Each row has a name. Each question is about the rows just above it.

Q_847: [37,-21,-25,8,18,-1,-55,20,-23,-22,29,-16,46]
Q_213: [-10,54,42,56,17,-30,-54,68,-37,-12,-18,23,28]
Q_934: [-23,-54,-31,88,-22,37,-4,37,19,55,37,-38,-51]
Q_236: [-72,-20,19,-26,65,48,5,-12,-26,-5,-26,18,16]
The entry that follows [20]:
[-23]
What comes right after [-30] in the named rows?
[-54]
The entry that follows [55]:
[37]

Q_494: [-4,87,-69,50,69,-21,63,-41,39,-47]
Q_311: [41,-79,-17,-47,-92,34,45,-79,88,88]
Q_26: [41,-79,-17,87,-92,34,45,-79,88,-25]
Q_236: [41,-79,-17,-47,-35,34,44,-79,88,88]
Q_847: [37,-22,-48,-60,33,-49,-67,22,1,81]
Right after [-21] comes
[63]
The entry that follows [-35]:
[34]
What comes right after [37] in the named rows?
[-22]
What comes right after [33] in the named rows?
[-49]
Right after [44] comes
[-79]

Q_636: [-9,7,19,-8,-18,-6,-37]
Q_934: [67,0,5,14,22,-33,-3]
Q_26: [18,-6,7,-7,-2,2,6]
Q_847: [18,-27,-1,19,0,-15,17]
Q_177: [35,-21,-6,-23,-37,11,19]
Q_236: [-11,3,-1,8,-6,-51,-41]
Q_882: [30,5,5,19,25,13,-13]
Q_858: [12,19,-8,-10,7,-17,0]
Q_615: [-53,0,2,4,-29,2,-17]
Q_213: [81,3,18,-19,-26,15,14]
Q_311: [16,-1,9,6,3,-16,23]
Q_494: [27,1,14,4,13,-31,-17]
The entry that follows [-26]:
[15]
The entry that follows [-2]:
[2]
Right after [25] comes
[13]
What comes right after [67] in the named rows?
[0]
The entry that follows [81]:
[3]
Right after [1] comes
[14]
Right after [-16] comes
[23]

Q_615: [58,-26,-2,78,-5]
Q_311: [58,-26,-35,-27,-5]
Q_934: [-29,-26,57,8,-35]
Q_494: [-8,-30,-35,-1,26]
Where do [-8,-30,-35,-1,26] appear?
Q_494
The entry that follows [57]:
[8]
Right after [-29] comes
[-26]
The entry that follows [-30]:
[-35]
What comes right after [-8] in the named rows?
[-30]

Q_177: [-14,-12,58,61,-51,11]
Q_311: [3,0,-12,-5,15,-7]
Q_26: [2,18,-2,7,6,9]
Q_494: [23,-7,-9,-15,4,-16]
Q_236: [-4,-7,36,44,14,3]
Q_636: [-4,-3,36,37,-17,15]
Q_882: [5,2,-10,7,19,3]
Q_858: [11,38,-89,-89,86,-2]
Q_615: [-12,-15,56,51,-8,7]
Q_847: [-10,-14,9,13,-5,-4]
The entry that follows [-9]:
[-15]
Right after [13] comes
[-5]

